Look-ups in named tables: a row name and a column name give one cell, copied from the table.

puzukeg =
|  | virem | torot | pem | dul | zaf | bif | ruk |
|---|---|---|---|---|---|---|---|
| kubazaz | 164 | 201 | 178 | 149 | 111 | 123 | 97 |
| gozev | 180 | 145 | 170 | 127 | 77 | 158 | 122 |
| nofa | 69 | 145 | 70 | 115 | 169 | 188 | 149 |
| domapo | 161 | 55 | 117 | 141 | 76 | 99 | 93 |
| zem | 91 | 51 | 136 | 98 | 128 | 153 | 147 |
| dovik | 157 | 185 | 202 | 153 | 111 | 150 | 117 |

What is the virem of gozev in puzukeg? 180
What is the dul of gozev in puzukeg? 127
What is the bif of domapo in puzukeg? 99
What is the zaf of domapo in puzukeg? 76
What is the dul of dovik in puzukeg? 153
What is the bif of dovik in puzukeg? 150
What is the pem of kubazaz in puzukeg? 178
What is the zaf of gozev in puzukeg? 77
What is the dul of zem in puzukeg? 98
What is the bif of kubazaz in puzukeg? 123
What is the pem of nofa in puzukeg? 70
What is the pem of dovik in puzukeg? 202
What is the virem of dovik in puzukeg? 157
What is the zaf of kubazaz in puzukeg? 111
What is the torot of gozev in puzukeg? 145
What is the pem of zem in puzukeg? 136
What is the pem of gozev in puzukeg? 170
Row with the largest torot: kubazaz

fuz =
         zez  buzi  fazibi  nim  maligik
puped     18    33      68   51       21
zama      54    47      85   42       59
rinetab   74    37      75   50       76
daza      34    84      18   38       65
sikem     75    85      67   56       48
riroli    60    59      36   58       49
nem       34    42      74   47       53
kekezis   40    69      72   43       88
fal       44    60      82   77       48
kof       85    82      18   61       67
nog       68    79      70   78       68
dom       71    62      27   38       88

dom, buzi => 62
rinetab, nim => 50
sikem, fazibi => 67
daza, maligik => 65
fal, fazibi => 82
kekezis, zez => 40
puped, fazibi => 68
kekezis, fazibi => 72
sikem, buzi => 85
daza, zez => 34
nog, maligik => 68
kof, maligik => 67
nem, zez => 34
riroli, buzi => 59
daza, fazibi => 18
riroli, nim => 58
puped, buzi => 33
fal, maligik => 48
zama, fazibi => 85
daza, nim => 38
Which row has the largest zez? kof

roli:
         nimukug  lelolet  gegemi
nonan     -94.96   -81.04  -44.52
lukiz      82.97    84.93   36.42
kor       -89.49   -77.11  -44.84
vomepi    -76.49   -69.65  -48.13
bak        84.00    84.63   37.28
buzim      76.95    80.44   40.64
tokeleg   -72.51   -64.38  -43.48
kup        90.45    88.47   35.22
duz       -93.40   -78.34  -41.56
nem       -91.39   -77.48  -40.54
rut       -84.45   -73.41  -44.99
duva       89.87    87.52   33.49
mazusov   -70.17   -63.29  -44.00
popidir   -81.36   -73.49  -48.48

duz, nimukug => -93.40
duz, gegemi => -41.56
nonan, lelolet => -81.04
bak, lelolet => 84.63
kup, lelolet => 88.47
mazusov, lelolet => -63.29
lukiz, nimukug => 82.97
duva, nimukug => 89.87
bak, nimukug => 84.00
vomepi, nimukug => -76.49
duva, lelolet => 87.52
buzim, lelolet => 80.44
rut, gegemi => -44.99
Row with the largest nimukug: kup

sofezup:
	tatikiv	sel	gazute	punubur	zub	lub	vefefa	dumag	kog
dufet	147	118	121	108	33	39	61	107	192
tuboba	85	169	95	161	47	143	119	71	95
pumasof	126	140	115	128	32	77	79	90	159

pumasof, punubur: 128
dufet, sel: 118
dufet, dumag: 107
tuboba, punubur: 161
dufet, gazute: 121
pumasof, gazute: 115
tuboba, dumag: 71
tuboba, zub: 47
tuboba, sel: 169
pumasof, dumag: 90
Row with the largest lub: tuboba

baduko
         mufada  zekuv  fumag  fenu  vogoren  gug  senuru
sadivu      507    438    282   467      368  470     472
seget       410    529    606   486      600  400     493
zer         389    477    464   479      496  456     518
led         103    503    424   343      486  420     635
bamamar     277    620    672   472      671  363     465
benag       643    325    162   459      194  550     408
toz         424    476    449   543      420  421     450
nugavit     552    359    331   474      299  502     442
samu        428    447    527   472      506  447     509
kef         383    505    585   468      605  434     487
getaril     270    614    839   509      832  388     520
dekilu      477    434    366   430      412  482     478
kufo        348    544    796   460      788  419     541

senuru of bamamar = 465
fumag of toz = 449
vogoren of dekilu = 412
vogoren of nugavit = 299
fenu of dekilu = 430
gug of zer = 456
zekuv of benag = 325
mufada of zer = 389
Which row has the largest mufada? benag

bil:
	ruke	nogo	zogolal	guk
pofa	2	6	-52	-10
mifa	-1	-52	-54	17
faturer	18	3	-38	5
furafab	-24	26	53	-58
refu	-32	48	45	-52
zuku	-5	-70	34	-11
fil	-5	56	-25	-24
benugap	-15	32	31	20
sesamet	-42	3	35	-30
dere	-10	-48	-14	1

zogolal of dere: -14
ruke of dere: -10
nogo of zuku: -70
nogo of furafab: 26
zogolal of furafab: 53
guk of mifa: 17
ruke of benugap: -15
ruke of faturer: 18
guk of zuku: -11
zogolal of mifa: -54
nogo of refu: 48
guk of pofa: -10
nogo of dere: -48
ruke of refu: -32
zogolal of zuku: 34
ruke of mifa: -1
Which row has the largest ruke? faturer

kipido =
,bil,nogu,rol,tigili
burufon,63.9,61.1,90.6,68.8
nogunag,64.4,59.2,93.2,68.1
bog,34.3,21.7,7.5,28.5
bak,71.9,54.8,93.1,71.7
rim,60.2,61.8,85.5,68.1
dimagaz,38.6,20.5,10.9,29.0
buvok,44.3,19.4,19.4,33.0
viripir,37.5,28.1,12.8,25.0
befuro,29.7,26.4,8.8,27.0
topuda,68.4,49.3,88.8,72.8
zefize,35.0,23.2,6.6,28.2
kinuzav,31.9,33.5,21.8,48.9

bil of rim = 60.2
bil of kinuzav = 31.9
tigili of nogunag = 68.1
rol of bog = 7.5
nogu of viripir = 28.1
bil of topuda = 68.4
nogu of bog = 21.7
rol of nogunag = 93.2
nogu of buvok = 19.4
rol of rim = 85.5
tigili of viripir = 25.0
bil of zefize = 35.0
Row with the largest rol: nogunag

